[[ -9  16  51 -31  39 -46]
 [ 39 -34  57 -15  28 -51]
 [ 60   5  10  59  -1   5]
 [ 27  53   3 -60  30   7]
 [-67 -52 -45   4 -41  19]
 [-46 -27 -53 -62  66 -53]] result: 39

[[-19  16 -16  19  53 -16  17   7  29  16]
 [-38  52  18   7  17 -25  -3   0  32 -26]
 [-29  43 -19  28  34   7   2  -1  31 -12]
 [ -5  22  -1  -8  28 -31  36  29   9 -16]
 [ -5  21  -4  -8  35 -32  38  25   8 -17]
 [-29  44 -19  28  33   7   2  -2  32 -12]
 [-28  42 -20  29  34   7   2  -3  32 -11]
 [-20  13 -14  21  50 -11  16   6  31  14]
 [-23  30   2 -11  10 -34  31  37  22 -20]
 [-22  25 -20  26  32   8   4  -1  40  -4]
 [-39  53  17   7  21  -5   1  -6  32 -20]] result: 29

[[ -8 -30 -14  30  18 -64  -6  26 -17 -58]
 [ 28 -48 -23  22   0   8  -6 -18  17 -29]
 [  9 -55 -31  45  19 -41 -17   3  15 -45]
 [-17  57   0  45   6 -60 -17  43 -10 -33]
 [-17  13 -30  17 -20  11 -61  -5  19   3]
 [-13  40  -7  27 -11 -24 -30  23   0 -20]
 [  7  34   8  29  -6 -21  -2  24   8 -23]
 [-13 -15  -1  21  24 -63   8  29 -21 -39]
 [-25  31  10  43   8 -70 -20  55  20 -26]
 [  9 -35 -26  24 -24  16 -50  -7  45 -19]] result: -17

[[-40   9  -9  50  10 -12 -28  34  18 -31  48]
 [-23   0  27 -29  15 -24  52  60  11  40 -31]
 [ 31   4 -29 -52  -7 -32  -8  35  -1 -44  41]
 [ 44  -3  43  32  -6 -45 -34   2  -2  49  28]
 [-14  14 -24  48   5 -40  46 -43  14  23 -16]
 [-37  -2  37 -18   4  28  40 -27   4 -24  38]] result: -31

[[  3  -6 -17  37  12   7 -13 -13]
 [ -5 -30  -7  23 -13  17  -5 -23]
 [-30 -51 -35  -1 -18 -21   6   1]
 [-38 -59 -37  16  -7  27   9   1]
 [-44 -49 -49  20 -14 -13  14  48]
 [ 15   7  53 -53  41 -15  24   0]
 [ -3   6 -13  11 -11 -48   2  41]
 [-18 -40  19 -50 -13 -39  30  19]] result: -13

[[-24 -29   3  31   8  -4  33 -29  22 -39 -18]
 [ 21   9  57 -25  -4 -15  29 -18  10  -2  30]
 [-29  66 -11  -7  -3 -14  30 -19   1  -2   5]
 [ 26 -69  18   7   1  10 -24  16   3  -4  -4]
 [-30 -31 -22  39   8   2  17 -18  15 -34 -28]
 [ 15 -60  39   8   5  -2  13 -15  17 -23   0]] result: -39

[[-23 -38 -16  33  -6 -12 -28  13  -1  -5  40 -32   3  39]
 [-28  -6  -1  27   6 -15   0   6  35   8  -4  -2  -2 -18]
 [  6 -22  20  18  -1   4  19 -36  15 -30  -6  -6   1 -35]
 [ -6 -32  23  17  13   7  22 -38  25 -38 -10  -3   5 -30]
 [-15  -1   8  -3   5   2  11   5  11  11  -1 -10  -5   9]
 [-12 -22  -9  17   9   3 -10  11  29   4  22 -11  -7  13]
 [-11 -10 -44  -8  26   9 -17  25  -6 -13 -16 -28  20  20]
 [  1 -15  14  18  -3  20   7 -29  20 -21   4   0   3 -43]
 [  5  37 -46 -35  74 -41  19  53  33 -18 -13   8 -15 -20]
 [ -6 -17  -6   8  16   4   2   2   7   8  13   0 -15  13]
 [-13 -32 -16  20   0  -8 -15   6 -19  -3  30 -12  -2  30]
 [-14 -40  30  20   4   4  17 -43  15 -45 -11 -14  -6 -35]] result: 3
---
[[ 29  -9  27  27]
 [ -8  63 -21 -25]] ⇒ 29

[[-63  37  52   8  -8 -12  65]
 [-55  29  70   8  -1 -33  49]
 [ -4  14  33  12   0  14  38]] ⇒ -55

[[ 22  44 -23   1]
 [-20  27  26   9]
 [ 37  10   2  74]] ⇒ -20

[[  7 -22  18   9 -16 -22 -10]
 [ 13 -20 -73  20  60  10   9]
 [ 21  -1 -19 -14  11 -16 -20]] ⇒ 13

[[-44 -40  -2 -27 -21  65]
 [ 31 -75 -18 -59 -47  11]] ⇒ -44

[[  9 -19  13 -38 -28]
 [ 13 -40   2 -61 -33]] ⇒ 9

[[ -9  67 -33   1 -52]
 [-10  67 -32   1 -54]] ⇒ -9

[[ 36 -35  56  17 -60]
 [ 48 -56  45   7   3]
 [-38  65  45   7  18]] ⇒ 48

[[  6  11 -11 -59 -47]
 [-18  -9  13  52  60]] ⇒ 6
---
[[-35 -15 -16 -17 -43  15  18]
 [ 39  28   3  31  22 -60 -17]
 [-11   9 -51  37 -33 -44   0]] ==> -60

[[ 31 -50  15  60  -3 -38  23]
 [-21  71 -12 -56  18  72   7]] ==> -56

[-32 -20 -11 -59 -61] ==> -61

[29 -8 28 72] ==> -8

[ 25  14  -4 -61] ==> -61

[[ 66  42  40  24  15  34  20]
 [ -2 -32  -1 -11  40  52  62]
 [ 46 -39  41  47  61   8  -3]] ==> -39
---
[[-18 -38  -1   8  27  -2]
 [ 26  66   4  -4  10   4]
 [-36 -44 -15  -3  33 -14]
 [ -8  11 -13 -10 -12 -11]
 [ 21 -35  29  32   1  23]
 [ -7  34 -14 -14  24 -12]
 [-40  -1 -30 -22  39 -26]
 [  1 -54  20  28  19  15]
 [-33   3 -26 -19  29 -23]] ans = -23

[[-31   4 -40  14  60  14  -1  16 -46]
 [  1 -14 -25  -9  39  19  31   7 -73]
 [-44  29 -29  30  49  -1 -36  16  26]
 [  7 -30 -14 -13  14  18  39   1 -73]
 [ 51  10  13 -42   5   4  51  -6 -50]
 [-19 -18 -33   3  48  20  13   9 -64]
 [-47 -56 -15  39 -13  12 -27   5   0]
 [ 23 -47  13 -19 -28  11  37 -11 -54]] ans = -54

[[ 15 -35 -44 -11  13  10  -8 -35   4  35  17   2  32  -7]
 [ -1  20   9 -13  21  -1  59  32  17 -11 -12  -7 -18  41]
 [-18  37  33  -8   7   1  54  31   8  -9   1   6  -4  31]
 [ -8   4  39 -12   3   0  -3  10   4  39  11 -35  55  12]
 [-15  18  24 -23  22  20  47  -2  -4  14  20  -4  30  34]
 [ -6  17  51 -19   4  -6   9  37  -6 -14 -21 -43 -10  22]
 [-16   9  32 -20   2  26 -26 -36 -47  -9  20   3  28 -10]
 [ 14 -28   9 -28  14   0 -15   7  12  38  -6 -56  29  11]
 [ 13 -16   0 -48  36  12  17  -1 -10  -4 -16 -44 -14  32]
 [ -9   5   6   6 -16  14 -45 -40 -40 -12  18  25  14 -30]] ans = -30

[[-31   7   4 -30   2  -8 -11  27   1  21   7]
 [-22   4 -30  12 -21  11   3  12  -2   1   3]
 [-17   6 -13  -7 -15 -33 -34  26  12  41  -4]
 [-16  18 -13  -9  -7 -32 -54  25  31  24 -15]
 [-14  -6 -20  -2 -15   3 -14  -7 -13  16  -3]
 [-10  37  10 -12 -27  36 -14 -70  55 -20   2]
 [-51  15   9 -31  -2  -6 -14  11   6  30   6]
 [-38  34   5 -19 -13 -25 -12  10  15  41 -23]
 [-32  49  23 -15 -18  28 -23 -48  24 -31  -4]
 [-10 -13 -16 -15 -24  23 -16  24  -7  -1  11]
 [-20  43  24  -6 -16  44 -29 -30  46 -40 -13]
 [-34  32  18 -28 -16  33 -40 -24  41 -29 -17]] ans = -17

[[-10   5   6 -55   6 -16   8]
 [-28  -1   5 -52  15  15  15]
 [-22  10  -3 -58   1 -14   1]
 [  7  -3  15 -34  14   1  14]
 [ -2  11 -23  56 -27 -15 -26]
 [ -6   2   3 -29   4  -3   4]
 [-16  -8  -1  31   6  23   6]
 [ 52   7   9   1 -11 -31 -11]
 [-19  -2  -3 -32   5   0   5]
 [ -4  -7  11 -35  16   7  15]
 [-19   3  -4 -20   2  13   2]
 [ 26  -9  20 -15  15   0  15]] ans = 15

[[ 18   1  10  -5 -18   8  10   2   7   8 -11]
 [ 36 -43 -73 -43 -59   3 -48  -5 -42  61 -16]
 [-12  -8 -47 -23  32 -14 -43 -23 -15  -9   4]
 [-34  -1 -22   3  42 -17 -26 -10 -13 -20  19]
 [ -5  28  -5  -9  32   0  18   1 -32 -49  14]
 [  3  -5   6  -7  -3  17   4  -8  -2  -5  -1]
 [ -1  -6 -14 -33 -16  59  11  -6   3  16  -7]
 [  3  13 -12 -17  22  -2 -20 -19  -1  -3  -9]
 [ 26   1  -1 -32  13  -8   3 -10 -30  -4  13]] ans = 13

[[ 14  -8  -1   2   9   4  -5   7   4   2  13  11   4]
 [  1 -14  -5   9   5   8   8   5  -1   6  -2  20   2]
 [ -4 -11  -3   8   0   5  12   2  -4   5  -8  19   0]
 [ -2  -1   4 -15 -15 -11  33  -2  -4   7  -4  23 -13]
 [ 14 -20   0  -4   0   0  28   8   0  13   9  46  -5]
 [ -8   0   1  -7 -13  -7  20  -4  -4   4  -9  10  -8]
 [  5 -17  -2   3   0   3  21   5  -2   9   1  33  -2]
 [ 24  -2  12 -38 -19 -26  49   2   2  12  21  45 -22]
 [ 26  -3  13 -39 -18 -25  47   3   3  12  24  46 -20]
 [ 21  -2   5 -14   3  -6   6   5   6   4  21  16  -3]
 [ 38 -18   9 -27  -5 -13  41  11   5  16  32  61 -13]] ans = -13
---
[ 41 -49  -4  71 -36] -> -4
[ 70 -16  30  50 -72 -11  -8] -> -8
[71 60 39 20 10 19 43] -> 39
[-35  31  -6  15  61  48  34] -> 31
[ -9   0 -23  53 -33 -42 -13] -> -13
[  5  37 -62 -51 -69   1  21] -> 1
---
Input:
[[ -98.710  -22.945  122.343  -54.576   65.233 -224.041]
 [ -49.621  -37.423 -222.216  -57.487   -7.627  -47.960]]
Output: -7.627

Input:
[[  96.09  194.04   59.22 -132.92  -62.99]
 [ 110.41  -22.47  -95.10 -112.03 -151.47]]
Output: -112.03

Input:
[[  -4.0   55.2  137.9   24.8  -52.8  137.5   23.0]
 [  89.1   -8.6 -102.0  -16.9   65.7 -161.7  -74.2]]
Output: -161.7

Input:
[[-1.93  1.67 -1.79  0.92]
 [-0.28  1.00  0.44  0.61]]
Output: 0.44

Input:
[[ 119.5   63.4 -179.3   34.6  -87.4]
 [ 190.7   63.4 -179.3  -34.4  -37.2]]
Output: -34.4

Input:
[[-0.15  0.00 -0.15  0.16]
 [-0.01  0.01 -0.01  0.04]]
Output: -0.01
